Here is a tiny trained network, its code and every weight. The questions are about switching its units off for an input and a target symbol, where a switched-off unit gives its printed mean instead of its output.

import numpy as np


def w(rows, s, z=0):
    codes = np.array(rows[::2]) - 128.0
    scale = np.full(codes.shape[1], s)
    scale[-1] = z or s
    return codes * scale


def f(y):
    return y / 2 * (1 + np.tanh(0.7978845608 * (y + 0.044715 * y**3)))


def softmax(a):
    e = np.exp(a - a.max(-1, keepdims=True))
    return e / e.sum(-1, keepdims=True)


def log_softmax(a):
    a = a - a.max(-1, keepdims=True)
    return a - np.log(np.exp(a).sum(-1, keepdims=True))


def net(x, mask):
    ids = ['βγδζηλμξπτφψω'.index(c) for c in x.split()]
    T = len(ids)
    res = E[ids] + P[:T]
    u = 0
    for l in range(2):
        r = res
        for j in range(2):
            rows = slice(3 * j, 3 * j + 3)
            q, k, v = (r @ M[l][rows].T for M in (Q, K, V))
            z = softmax(np.where(np.tri(T) > 0, q @ k.T / 3**0.5, -1e9)) @ v
            o = O[l][rows]
            res = res + np.where(mask[u + j], z, o[:, -1]) @ o[:, :-1]
        u += 2
        y = f(res @ A[l][:, :-1].T + A[l][:, -1])
        res = res + np.where(mask[u : u + 8], y, B[l][:, -1]) @ B[l][:, :-1]
        u += 8
    return log_softmax(res[-1] @ U[:, :-1].T + U[:, -1])


Q, K, V, O, A, B = {}, {}, {}, {}, {}, {}
E = w([
[135,118,115,88,187,60,102,87,215,153,134,96],'β',
[93,42,200,123,113,123,93,71,157,103,101,114],'γ',
[145,132,169,167,52,139,199,185,86,172,133,108],'δ',
[119,91,94,112,103,115,121,80,181,203,86,199],'ζ',
[86,94,133,146,210,162,142,99,144,114,153,91],'η',
[156,85,159,71,112,62,112,88,129,108,107,185],'λ',
[131,158,73,131,73,83,128,163,133,251,95,146],'μ',
[119,169,64,133,137,154,109,142,218,197,164,159],'ξ',
[126,112,144,115,30,121,95,148,94,164,93,200],'π',
[103,169,228,112,83,162,106,189,156,116,182,50],'τ',
[80,142,126,160,125,160,148,153,199,221,152,34],'φ',
[177,82,169,166,37,103,115,171,124,55,160,128],'ψ',
[88,170,82,154,135,175,183,168,88,211,134,123],'ω',
],0.017)
P = w([
[177,219,133,142,128,198,151,19,100,71,152,146],'0',
[120,125,156,120,198,149,180,208,165,68,58,181],'1',
[127,124,119,117,129,142,170,90,117,80,227,160],'2',
[124,114,156,132,190,131,169,212,154,90,38,148],'3',
[131,99,118,120,128,132,137,107,100,117,203,122],'4',
[115,107,151,144,184,110,141,217,161,112,28,130],'5',
[124,76,106,114,130,107,98,129,75,149,183,77],'6',
[115,101,166,146,177,93,128,227,141,111,29,117],'7',
[117,58,93,102,116,87,38,154,61,186,159,24],'8',
[122,105,177,141,171,50,107,239,129,148,8,76],'9',
],0.013)
Q[0] = w([
[116,201,99,166,118,158,140,151,124,220,165,126],'L0H0',
[162,129,155,153,43,134,162,204,50,113,124,152],'L0H0',
[154,117,81,91,89,86,100,91,123,177,96,249],'L0H0',
[179,192,104,147,186,139,102,113,64,79,153,96],'L0H1',
[125,108,138,116,120,145,83,108,125,120,179,115],'L0H1',
[89,135,201,113,109,112,156,212,213,124,54,151],'L0H1',
],0.014)
K[0] = w([
[100,204,66,141,140,172,168,175,140,233,149,141],'L0H0',
[150,147,156,154,13,137,155,206,27,103,121,154],'L0H0',
[171,109,69,102,76,87,105,97,137,188,81,248],'L0H0',
[133,130,127,131,201,98,136,205,81,117,173,111],'L0H1',
[86,81,166,121,140,128,103,139,157,107,160,139],'L0H1',
[205,200,132,141,67,161,111,88,153,96,92,57],'L0H1',
],0.015)
V[0] = w([
[72,182,151,81,197,133,135,114,143,176,138,141],'L0H0',
[115,96,122,87,110,45,22,115,103,160,144,70],'L0H0',
[144,180,150,120,152,153,123,98,175,33,72,219],'L0H0',
[164,107,122,172,131,141,123,161,101,76,168,199],'L0H1',
[186,151,160,176,103,49,254,122,153,153,132,68],'L0H1',
[83,138,207,61,169,136,178,145,33,158,128,173],'L0H1',
],0.007)
O[0] = w([
[175,94,156,164,46,101,123,169,41,54,115,149,55],'L0H0',
[132,173,115,136,108,187,219,157,132,128,164,137,95],'L0H0',
[122,160,135,155,102,120,171,186,109,200,134,39,3],'L0H0',
[202,94,128,111,170,177,84,116,179,148,108,119,217],'L0H1',
[52,78,122,1,133,203,113,140,73,146,146,134,124],'L0H1',
[182,101,26,132,43,145,80,118,164,64,77,98,226],'L0H1',
],0.008,0.0011)
A[0] = w([
[93,67,120,144,168,156,124,129,171,111,109,141,102],'L0N0',
[139,188,145,136,113,192,106,141,107,156,142,140,70],'L0N1',
[132,132,86,167,108,159,153,150,113,197,131,59,116],'L0N2',
[118,127,116,100,157,91,107,185,186,103,169,126,84],'L0N3',
[128,173,114,136,125,203,217,75,156,43,167,245,3],'L0N4',
[131,130,125,183,112,89,143,84,125,133,164,134,138],'L0N5',
[147,99,93,121,197,111,124,174,111,127,141,148,143],'L0N6',
[155,122,104,92,120,97,116,163,149,61,53,123,107],'L0N7',
],0.011,0.0057)
B[0] = w([
[185,198,119,99,64,97,133,205,81,168,129,181,228],'L0N0',
[151,55,162,154,79,2,121,95,182,24,98,178,123],'L0N1',
[151,91,147,104,150,136,135,99,136,36,124,202,143],'L0N2',
[96,92,137,128,117,126,157,84,5,176,38,188,165],'L0N3',
[176,155,218,143,233,168,186,68,164,10,47,165,173],'L0N4',
[141,92,80,20,92,223,87,171,88,127,129,84,169],'L0N5',
[99,105,229,97,17,138,126,110,211,132,128,102,195],'L0N6',
[124,133,128,206,140,241,74,214,152,95,168,77,255],'L0N7',
],0.0075,0.0043)
Q[1] = w([
[157,145,92,130,129,128,95,25,100,95,240,123],'L1H0',
[115,90,201,114,111,150,142,147,158,119,87,141],'L1H0',
[94,130,132,130,155,163,71,123,137,153,181,101],'L1H0',
[167,182,113,143,143,136,151,40,114,58,159,167],'L1H1',
[144,122,198,75,187,200,178,201,190,68,10,206],'L1H1',
[153,132,74,135,126,89,82,125,102,135,187,88],'L1H1',
],0.011)
K[1] = w([
[117,37,94,130,133,145,198,179,155,97,169,143],'L1H0',
[138,155,142,137,142,150,117,88,110,106,139,120],'L1H0',
[101,89,112,139,128,113,120,131,113,123,127,86],'L1H0',
[128,66,110,108,122,147,176,107,159,101,162,173],'L1H1',
[155,165,130,106,120,145,84,9,110,110,178,140],'L1H1',
[121,73,126,139,139,118,123,154,146,136,91,108],'L1H1',
],0.014)
V[1] = w([
[238,59,150,102,166,136,191,165,184,252,194,55],'L1H0',
[141,210,211,101,112,117,92,172,163,69,254,93],'L1H0',
[82,113,164,140,179,182,175,97,64,134,71,33],'L1H0',
[135,156,109,124,39,142,121,24,143,151,230,101],'L1H1',
[69,17,242,141,40,183,123,92,210,139,73,144],'L1H1',
[167,239,144,58,36,86,221,171,153,147,69,81],'L1H1',
],0.006)
O[1] = w([
[97,161,210,102,62,179,163,116,174,91,53,151,102],'L1H0',
[181,98,92,124,167,148,118,109,36,121,52,131,138],'L1H0',
[157,98,66,142,27,58,156,133,132,72,108,126,151],'L1H0',
[127,154,89,138,154,108,171,16,137,84,141,152,250],'L1H1',
[120,207,69,154,82,111,144,57,107,186,114,1,255],'L1H1',
[81,126,67,129,150,224,209,124,214,79,95,110,148],'L1H1',
],0.0084,0.0044)
A[1] = w([
[141,118,111,125,96,90,99,66,68,150,172,114,138],'L1N0',
[52,163,162,104,238,100,162,178,87,254,151,134,3],'L1N1',
[113,174,114,228,145,135,56,188,169,133,178,108,52],'L1N2',
[75,136,189,133,214,109,154,182,111,134,130,233,6],'L1N3',
[56,160,186,167,131,55,172,156,226,172,154,143,33],'L1N4',
[16,69,111,127,190,74,115,231,155,154,239,137,29],'L1N5',
[47,120,104,87,139,20,133,218,90,150,103,105,14],'L1N6',
[134,145,81,85,118,174,144,37,111,152,116,68,50],'L1N7',
],0.0081,0.0077)
B[1] = w([
[120,150,136,97,136,187,180,141,196,116,109,164,232],'L1N0',
[160,164,140,145,124,147,9,115,156,69,118,120,173],'L1N1',
[163,105,158,103,165,83,196,108,140,217,149,167,207],'L1N2',
[115,48,76,116,156,46,121,83,183,182,134,52,156],'L1N3',
[33,183,130,131,164,144,94,148,48,119,165,157,161],'L1N4',
[161,213,89,37,123,115,188,159,119,45,57,108,189],'L1N5',
[156,101,125,137,136,179,163,101,141,112,177,160,175],'L1N6',
[134,101,148,135,166,108,91,178,96,125,157,187,255],'L1N7',
],0.011,0.0042)
U = w([
[163,109,137,103,142,155,150,3,111,89,188,190,254],'β',
[114,69,107,70,87,160,102,159,114,175,184,71,171],'γ',
[151,117,160,171,189,140,181,116,157,183,132,115,80],'δ',
[140,98,168,146,170,89,80,106,148,139,126,134,106],'ζ',
[58,143,169,159,165,100,147,146,111,131,143,165,119],'η',
[135,131,198,89,147,126,141,104,100,163,17,153,58],'λ',
[136,87,102,150,200,138,141,129,63,135,89,138,84],'μ',
[161,126,143,98,155,80,176,165,129,133,130,147,81],'ξ',
[86,46,130,106,163,93,179,119,142,124,96,145,78],'π',
[168,73,184,174,124,66,99,192,123,108,143,204,118],'τ',
[116,96,161,154,172,180,147,180,206,97,67,156,53],'φ',
[108,154,113,77,178,133,116,117,157,107,97,113,72],'ψ',
[134,159,109,185,99,67,178,81,139,115,81,89,110],'ω',
],0.0064,0.0089)

Each question gives the input, a string of symbols that net reads in full, and the target symbol t.
The units are the heads (3 rows each of Q, K, V and O) and the neurons (one row each of A and B). Each row of codes is followed by its name. A weight is (code - 128) times the scale printed after its matrix; where a second scale follows, it is the last column's (O, A, B and U).
mask holds one flag per unit, layer by layer, with each layer's heads first. A switched-off unit (its flag False) gives its mean, the last column of its rows in O or B, instead of its output. The means were averaged over made-up inputs and are rounded, as every weight is.
A unit's drop is (log p(t) with every unit on - log p(t) with that unit switched off) / (log p(t) with every unit on - log p(t) with every unit switched off).
The circuit of an input: a set's keep is (log p(t) with only the set's units on - log p(t) with every unit switched off) / (log p(t) with every unit on - log p(t) with every unit switched off). Starting from the 12 units with the biggest drops (on a tie, the unit counted first), units are removed one at a time, each time the one whose removal leaves the highest keep (on an exact tie, the one counted first), for as long as the keep stays at least 0.8.
circuit, biggest first: the units of the circuit, biggest drop first
unit that matters most: the unit with the biggest drop
k most important neurons: the k neurons with the biggest drops, biggest first
k most important neurons of layer l: the k neurons of layer l with the biggest drops, biggest first
heads that matter: for each layer, one digit per head in row order, 1 if its drop is at least 0.15 and else 0, layers parted by /
input ψ δ δ, target γ: heads that matter => 10 / 01
input δ τ γ η ζ ζ ξ, target β: circuit, biggest first => (L0H0; L0N4)
input τ μ π π ω μ ψ δ γ γ, target μ: heads that matter => 00 / 10
input η γ ζ ψ λ γ ψ β ζ λ, target τ: 2 most important neurons => (L0N6; L0N7)
input γ β δ ψ λ λ μ ω, target ω: heads that matter => 10 / 11
input γ π γ ζ λ π λ ξ, target ω: circuit, biggest first => (L0H0; L1H1; L1H0)
input δ ψ γ η π μ, target γ: unit that matters most => L0H1
input γ ξ φ λ μ π, target ω: circuit, biggest first => (L0H0; L1H1; L1H0)
input ξ π δ ζ γ ζ ζ τ τ ξ, target ζ: heads that matter => 11 / 10
input ζ γ δ γ, target η: heads that matter => 10 / 10
input γ ψ γ, target γ: circuit, biggest first => (L0H0; L1H1; L0N4)
input η ξ η τ π δ φ η ω γ, target τ: circuit, biggest first => (L1H1; L0N6)
input λ η γ η γ γ η ζ, target φ: circuit, biggest first => (L0H0; L1H1; L0N7)
input γ δ γ δ λ β γ π ζ, target β: circuit, biggest first => (L0H0)
input π δ γ ψ, target δ: 2 most important neurons => (L0N7; L1N2)
input μ δ λ ξ ω δ π λ λ ψ, target ψ: heads that matter => 11 / 10
input π μ δ ζ, target δ: 2 most important neurons of layer 0 => (L0N7; L0N1)
input τ π φ φ δ γ, target μ: circuit, biggest first => (L1H0; L0N1)
input ψ γ λ ξ δ γ τ ζ π δ, target λ: circuit, biggest first => (L0H0; L0H1; L1H0)
input ζ ψ γ λ ψ φ, target η: unit that matters most => L1N4
input ζ γ ξ ψ η μ γ ζ γ ξ, target η: circuit, biggest first => (L1N4; L1H0; L0H1)
input ω γ δ λ ζ γ ψ ζ, target ξ: 2 most important neurons of layer 1 => (L1N5; L1N2)
input η ξ ξ, target γ: circuit, biggest first => (L0H0; L1H1)
input ζ φ ψ ζ μ γ ψ, target γ: heads that matter => 00 / 01
input ζ τ λ λ δ ω δ λ μ, target β: heads that matter => 10 / 00
input δ η η φ τ δ, target γ: heads that matter => 01 / 00
input ξ π η δ η φ π β γ γ, target ζ: unit that matters most => L0H0
input δ δ δ ζ π δ γ γ, target γ: heads that matter => 01 / 00
input π ψ η δ δ λ γ δ λ γ, target δ: heads that matter => 01 / 10
